Here is a tiny trained network, its code and every weight. The questions are about switching its units off for an input and a target symbol, where a switched-off unit gives its printed mean instead of its output.

import numpy as np


def w(rows, s, z=0):
    codes = np.array(rows[::2]) - 128.0
    scale = np.full(codes.shape[1], s)
    scale[-1] = z or s
    return codes * scale


def f(y):
    return y / 2 * (1 + np.tanh(0.7978845608 * (y + 0.044715 * y**3)))


def softmax(a):
    e = np.exp(a - a.max(-1, keepdims=True))
    return e / e.sum(-1, keepdims=True)


def log_softmax(a):
    a = a - a.max(-1, keepdims=True)
    return a - np.log(np.exp(a).sum(-1, keepdims=True))


def net(x, mask):
    ids = ['ΞΣΨαεηλπτω'.index(c) for c in x.split()]
    T = len(ids)
    res = E[ids] + P[:T]
    u = 0
    for l in range(2):
        q, k, v = (res @ M[l].T for M in (Q, K, V))
        z = softmax(np.where(np.tri(T) > 0, q @ k.T / 3**0.5, -1e9)) @ v
        res = res + np.where(mask[u], z, O[l][:, -1]) @ O[l][:, :-1]
        u += 1
        y = f(res @ A[l][:, :-1].T + A[l][:, -1])
        res = res + np.where(mask[u : u + 16], y, B[l][:, -1]) @ B[l][:, :-1]
        u += 16
    return log_softmax(res[-1] @ U[:, :-1].T + U[:, -1])


Q, K, V, O, A, B = {}, {}, {}, {}, {}, {}
E = w([
[90,97,52,98,52,126,112,105],'Ξ',
[186,75,190,161,37,123,134,127],'Σ',
[104,98,129,71,74,144,134,102],'Ψ',
[74,114,130,203,211,92,120,72],'α',
[76,139,115,137,144,253,12,84],'ε',
[156,105,105,187,111,67,152,143],'η',
[106,120,207,84,185,96,112,24],'λ',
[56,103,100,152,214,179,197,179],'π',
[149,127,118,243,95,178,144,191],'τ',
[142,240,128,62,131,78,63,153],'ω',
],0.013)
P = w([
[54,148,150,97,118,85,164,108],'0',
[143,162,96,174,73,177,140,96],'1',
[149,42,41,112,105,47,109,131],'2',
[71,146,155,109,88,96,149,159],'3',
[176,180,79,177,79,179,160,64],'4',
[100,5,50,99,154,74,104,171],'5',
[64,139,157,106,97,103,128,207],'6',
[144,207,64,112,139,193,200,38],'7',
[191,96,21,79,169,60,69,132],'8',
[77,140,161,97,88,99,127,202],'9',
],0.012)
Q[0] = w([
[86,184,62,238,116,229,255,19],'0.h0',
[158,237,90,156,78,155,164,71],'0.h0',
[197,213,75,149,132,170,76,166],'0.h0',
],0.0058)
K[0] = w([
[73,88,132,116,125,118,35,254],'0.h0',
[241,80,152,46,206,105,121,228],'0.h0',
[159,187,140,122,184,123,51,142],'0.h0',
],0.0059)
V[0] = w([
[119,220,127,138,137,42,97,139],'0.h0',
[56,44,68,245,28,253,158,28],'0.h0',
[125,137,143,101,128,29,69,103],'0.h0',
],0.0038)
O[0] = w([
[109,163,3,83,43,177,77,151,117],'0.h0',
[239,87,172,30,170,248,42,158,253],'0.h0',
[112,167,154,187,137,42,159,191,135],'0.h0',
],0.0057,0.0039)
A[0] = w([
[167,135,149,102,92,163,197,123,96],'0.n0',
[151,129,57,115,135,189,85,103,140],'0.n1',
[101,90,167,128,194,113,64,116,71],'0.n2',
[89,110,101,104,152,54,113,154,107],'0.n3',
[167,232,115,118,152,146,87,149,182],'0.n4',
[182,95,89,124,58,119,141,91,4],'0.n5',
[149,117,85,169,161,181,134,132,178],'0.n6',
[111,156,198,157,114,73,101,191,81],'0.n7',
[67,166,249,80,147,101,168,159,195],'0.n8',
[130,113,189,98,151,92,122,171,86],'0.n9',
[110,147,145,109,95,142,124,178,151],'0.n10',
[143,158,117,177,148,175,223,203,128],'0.n11',
[147,154,156,177,98,158,145,24,99],'0.n12',
[141,13,88,115,125,103,141,162,159],'0.n13',
[154,198,75,100,169,163,143,94,177],'0.n14',
[123,141,126,83,170,116,119,88,158],'0.n15',
],0.011,0.0023)
B[0] = w([
[85,83,106,108,121,216,203,133,160],'0.n0',
[126,101,194,158,124,63,161,79,237],'0.n1',
[75,105,105,77,110,72,162,125,160],'0.n2',
[194,61,141,152,171,209,110,144,183],'0.n3',
[158,91,71,116,90,49,89,45,169],'0.n4',
[80,116,171,103,178,134,163,108,194],'0.n5',
[218,117,168,117,153,61,100,133,172],'0.n6',
[170,64,188,154,122,167,150,105,148],'0.n7',
[135,190,196,57,242,149,114,95,210],'0.n8',
[160,97,197,184,151,72,151,162,156],'0.n9',
[81,149,213,74,86,144,113,149,173],'0.n10',
[221,93,92,144,111,115,144,194,164],'0.n11',
[184,254,177,117,71,144,145,126,184],'0.n12',
[183,141,82,101,107,63,69,100,254],'0.n13',
[121,107,113,189,53,138,166,76,193],'0.n14',
[167,122,102,129,82,141,101,163,168],'0.n15',
],0.0072,0.0061)
Q[1] = w([
[73,182,175,125,151,72,134,98],'1.h0',
[130,120,68,100,135,86,34,166],'1.h0',
[190,7,3,164,216,28,60,96],'1.h0',
],0.0073)
K[1] = w([
[146,142,171,71,173,110,25,85],'1.h0',
[109,197,79,97,70,164,206,50],'1.h0',
[179,140,95,165,144,137,253,14],'1.h0',
],0.0061)
V[1] = w([
[99,201,182,101,31,74,20,20],'1.h0',
[227,222,200,254,154,87,58,118],'1.h0',
[34,25,132,172,221,10,129,36],'1.h0',
],0.0056)
O[1] = w([
[135,112,42,108,152,246,157,115,254],'1.h0',
[194,171,112,115,133,89,182,30,114],'1.h0',
[193,148,133,98,214,144,70,105,68],'1.h0',
],0.012,0.0057)
A[1] = w([
[65,90,106,128,109,129,156,180,194],'1.n0',
[82,208,165,158,152,90,208,193,91],'1.n1',
[101,241,126,101,140,200,140,144,194],'1.n2',
[136,88,255,162,199,156,140,95,93],'1.n3',
[174,68,106,52,105,116,173,130,160],'1.n4',
[31,148,183,109,152,175,133,101,79],'1.n5',
[66,178,117,107,87,152,85,114,107],'1.n6',
[109,50,136,82,126,144,27,183,129],'1.n7',
[200,120,99,190,99,90,170,132,254],'1.n8',
[169,216,115,67,138,147,154,133,113],'1.n9',
[163,153,93,120,98,93,95,42,220],'1.n10',
[113,173,120,123,170,225,74,102,169],'1.n11',
[158,65,164,192,89,145,121,151,140],'1.n12',
[133,156,186,155,71,70,162,98,40],'1.n13',
[130,111,150,106,214,86,48,129,163],'1.n14',
[67,65,111,129,47,80,115,179,134],'1.n15',
],0.0094,0.0074)
B[1] = w([
[100,149,98,66,74,163,216,193,195],'1.n0',
[111,83,124,179,105,108,12,166,146],'1.n1',
[92,128,163,145,86,59,33,185,217],'1.n2',
[19,90,83,234,189,72,234,79,165],'1.n3',
[111,139,192,190,163,87,108,113,240],'1.n4',
[169,156,208,92,149,215,110,49,182],'1.n5',
[110,168,136,185,116,113,85,48,160],'1.n6',
[104,209,63,175,172,96,50,47,235],'1.n7',
[30,143,133,63,156,184,99,140,237],'1.n8',
[121,218,84,85,130,57,109,82,177],'1.n9',
[118,124,175,136,149,160,121,253,247],'1.n10',
[215,153,128,215,112,149,170,208,228],'1.n11',
[109,145,117,59,102,132,132,38,164],'1.n12',
[187,114,87,149,193,139,170,5,178],'1.n13',
[231,114,52,66,6,226,143,177,172],'1.n14',
[179,183,166,167,91,102,189,110,207],'1.n15',
],0.0066,0.014)
U = w([
[65,179,27,172,103,49,146,118,72],'Ξ',
[79,106,173,223,206,73,154,101,121],'Σ',
[56,133,198,29,200,135,98,142,149],'Ψ',
[177,67,116,222,135,156,192,158,105],'α',
[151,45,108,144,126,139,45,77,123],'ε',
[94,58,136,56,137,148,181,166,224],'η',
[147,162,101,62,164,147,198,50,3],'λ',
[98,65,190,208,168,60,130,254,228],'π',
[125,62,156,90,41,164,204,177,180],'τ',
[201,137,157,109,107,60,113,160,116],'ω',
],0.0068,0.0041)

Each question gives the input, a string of symbols that net reads in full, and the target symbol t.
The units are the heads (3 rows each of Q, K, V and O) and the neurons (one row each of A and B). Each row of codes is followed by its name. A weight is (code - 128) times the scale printed after its matrix; where a second scale follows, it is the last column's (O, A, B and U).
mask holds one flag per unit, layer by layer, with each layer's heads first. A switched-off unit (its flag False) gives its mean, the last column of its rows in O or B, instead of its output. The means were averaged over made-up inputs and are rounded, as every weight is.
A unit's drop is (log p(t) with every unit on - log p(t) with that unit switched off) / (log p(t) with every unit on - log p(t) with every unit switched off).
The circuit of an input: a set's keep is (log p(t) with only the set's units on - log p(t) with every unit switched off) / (log p(t) with every unit on - log p(t) with every unit switched off). Starting from the 12 units with the biggest drops (on a tie, the unit counted first), units are removed one at a time, each time the one whose removal leaves the highest keep (on an exact tie, the one counted first), for as long as the keep stays at least 0.8.
circuit, biggest first: the units of the circuit, biggest drop first
unit that matters most: the unit with the biggest drop
top k neurons: the k neurons with the biggest drops, biggest first
top k neurons in layer l: the k neurons of layer l with the biggest drops, biggest first
input Ψ π π Ξ Ψ Ψ α, target α: top 4 neurons	[1.n14, 1.n3, 0.n8, 0.n13]
input π Ξ Ξ, target ε: unit that matters most	0.n1
input λ Ξ Ψ π Ξ Ξ π ω, target Ξ: circuit, biggest first	[1.n9, 1.n5]
input τ π Ψ, target ω: circuit, biggest first	[1.h0, 0.n13]
input λ ε Ξ π π τ ω π ε, target ω: top 2 neurons in layer 1	[1.n14, 1.n15]
input ω ε η Ψ Ξ α η Ψ ω, target Ξ: top 3 neurons in layer 1	[1.n7, 1.n15, 1.n5]
input Ψ Ξ Σ Σ, target Σ: circuit, biggest first	[1.n3, 0.n7, 0.n8, 1.n14]
input Ξ ε Ψ Σ η α π Σ Ψ Ξ, target Ξ: top 2 neurons in layer 0	[0.n10, 0.n1]
input π ω Ψ λ Ξ ω Ψ ω π, target α: circuit, biggest first	[1.h0, 0.n4, 0.n14, 1.n11]
input Ψ Ψ π π ε, target Σ: circuit, biggest first	[1.h0, 0.n1, 1.n3]
input η Ξ τ α Ψ π Ψ π Ψ, target ω: circuit, biggest first	[1.h0, 0.n13, 1.n14]
input Ξ Ξ π ω Ξ Ψ, target ε: circuit, biggest first	[0.n13, 1.n7, 0.h0]
input Σ λ τ λ α η, target Ψ: top 2 neurons	[1.n8, 1.n10]
input ε Ψ Σ Ξ τ ε τ, target τ: top neuron in layer 1	[1.n7]
input Ψ α ω Ψ τ, target Ξ: top 2 neurons	[1.n1, 0.n12]
input π λ ε α Ψ Ψ, target Ξ: circuit, biggest first	[1.h0, 0.n0, 1.n7, 0.n13]
input τ Ψ Ψ Σ τ Ψ π Ψ Ψ, target Ξ: circuit, biggest first	[1.h0, 0.n0, 1.n7, 1.n10]
input Σ π η Ψ π, target Σ: top 2 neurons in layer 0	[0.n6, 0.n11]
input α Ψ ε α Σ Ξ Ψ α ε ω, target ω: top 4 neurons	[0.n4, 0.n8, 1.n8, 1.n11]
input α Ξ Ξ π λ ω π Σ, target Ξ: circuit, biggest first	[0.h0]
input Ξ τ Ψ τ π π Ψ η, target Σ: top 2 neurons	[1.n14, 1.n13]
input Ψ Ψ λ Ψ π Ψ ε ε, target α: top 2 neurons	[0.n12, 1.n11]
input Ψ ω α η Ψ Ψ Ξ Ψ, target τ: top 2 neurons	[1.n7, 0.n8]
input π π λ Ψ ω Ξ, target α: top 4 neurons	[0.n4, 1.n11, 0.n3, 1.n10]
input Ξ ω Ψ, target α: top 2 neurons	[0.n4, 1.n11]
input α Σ η, target τ: circuit, biggest first	[1.h0, 0.n12, 1.n7, 0.n0]
input Ξ α η ω α α, target Ψ: top neuron in layer 0	[0.n12]
input Ξ τ Ψ Ξ λ Ψ, target η: top 2 neurons in layer 1	[1.n7, 1.n11]
input α λ Ξ ε Ψ α α α π, target Ψ: top 2 neurons	[1.n8, 0.n14]
